Each row has a name. Each piece below is followed by the name of the row it came from. Each question is about the rows just above it. Some pieces are copies with a little noise.

26  77  127  145  130  Q714
143  117  99  102  121  Q965
128  178  192  151  77  Q713
which: 25  79  127  146  129 -> Q714
which: 127  180  191  152  77 -> Q713
which: 142  116  99  102  121 -> Q965

84  96  95  86  88 : Q453
154  135  52  113  146 : Q53
76  93  81  94  80 : Q460
55  128  81  34  74 : Q10
154  13  52  113  146 : Q412
84  96  95  86  141 : Q557
which: 85  96  96  87  141 -> Q557
which: 84  96  94  86  87 -> Q453

101  98  103  96  104  76  115  100  113  110  101  100  100  100  101  128  103  101  97  97  135  99  101  83  100  99  80  113  104  100  99  104  109  100  100  96  100  99  96  101  100  101  89  40  99  123  96  93  97  99  100  100  100  109  66  107  137  101  100  102  85 = Q883
103  98  103  113  130  77  109  104  108  97  104  97  101  102  101  99  134  99  100  109  101  99  98  88  100  99  70  121  110  100  103  82  101  100  82  95  102  104  97  101  101  101  94  60  99  114  96  99  101  75  100  100  103  124  91  108  97  101  100  99  85 = Q955
97  104  110  96  108  86  92  81  119  87  103  101  101  100  101  97  90  110  104  109  123  99  98  106  100  99  94  45  106  100  95  94  95  100  94  93  99  107  96  100  101  104  101  153  101  60  97  102  107  87  102  100  99  134  104  102  101  112  100  96  85 = Q154
106  94  105  88  130  88  103  101  77  93  101  98  103  100  101  122  121  107  100  61  127  101  98  106  100  99  87  92  108  100  95  97  101  100  100  92  99  109  97  100  101  101  101  90  99  85  99  102  103  97  103  100  96  109  95  101  92  99  100  98  106 = Q416
101  95  103  95  76  118  92  101  79  106  93  100  101  100  101  110  89  97  100  83  82  101  100  106  100  100  118  111  91  100  105  121  99  100  124  103  99  96  105  98  101  95  105  107  99  96  102  102  99  128  100  100  100  70  91  97  97  96  100  103  125 = Q980
100  106  94  112  118  119  112  114  109  93  102  100  101  100  101  58  106  101  100  118  90  99  97  106  100  99  112  86  107  100  83  72  94  100  78  100  99  104  99  101  101  97  98  122  99  90  99  103  98  78  100  100  100  109  123  96  81  100  100  96  98 = Q538
103  97  103  100  101  80  61  101  86  93  102  97  101  100  101  117  120  93  103  97  52  99  98  92  100  99  70  133  98  100  124  101  99  100  100  96  102  100  99  100  101  109  106  95  99  96  101  100  112  92  100  100  103  106  98  108  80  102  100  102  102 = Q82
101  97  120  91  108  88  126  108  107  104  95  100  101  100  101  110  111  104  98  82  119  101  98  108  100  100  121  92  111  100  92  96  97  100  104  91  99  106  100  99  101  89  101  130  99  68  99  102  93  125  101  100  98  109  70  99  97  97  100  98  119 = Q911
97  103  84  90  85  111  81  77  102  94  101  103  101  98  99  102  64  106  102  97  109  99  104  109  100  99  98  59  92  100  95  113  99  100  110  104  99  100  99  100  101  106  106  135  103  95  100  102  109  97  101  100  96  94  132  95  97  109  100  95  83 = Q417
94  108  99  111  91  133  91  101  112  94  101  102  99  100  100  55  89  100  104  134  72  99  98  108  100  99  121  73  96  100  95  95  90  100  98  102  99  98  104  100  101  101  104  168  101  88  99  103  101  97  100  100  101  98  127  96  85  104  100  98  99 = Q430
101  97  120  91  108  88  126  108  107  104  95  100  101  100  101  110  111  104  98  82  119  101  98  108  100  100  121  92  111  100  92  96  97  100  104  91  99  106  100  99  101  89  101  130  99  68  99  102  93  125  101  100  98  109  70  101  108  94  100  100  131 = Q726
101  98  111  106  114  64  92  101  110  95  103  97  101  102  101  113  129  99  100  105  94  99  98  86  100  99  76  120  106  100  113  90  99  100  88  90  102  104  97  100  101  103  99  90  99  90  96  98  104  89  100  100  104  128  75  114  98  102  100  102  97 = Q278
which: 103  98  105  113  132  75  109  104  107  97  103  95  99  102  102  97  133  98  101  109  100  98  98  88  97  100  71  122  110  100  103  83  102  100  81  94  103  105  99  100  98  102  95  61  98  116  94  100  102  74  99  102  100  123  90  107  98  101  103  100  85 -> Q955
which: 102  98  119  90  109  88  126  107  108  104  93  100  101  101  102  111  113  105  98  81  120  101  99  108  101  101  121  92  111  103  92  96  97  100  104  89  98  105  102  101  102  90  101  130  100  68  99  100  92  127  100  99  98  110  70  102  108  95  99  100  132 -> Q726

151  56  85  117 : Q5
12  127  96  35 : Q814
148  163  102  144 : Q420
86  50  180  105 : Q431
191  144  70  16 : Q400
113  135  64  103 : Q237
59  72  11  174 : Q50
12  127  96  100 : Q76
147  134  100  175 : Q450
which: 86  50  180  105 -> Q431
which: 190  145  70  16 -> Q400

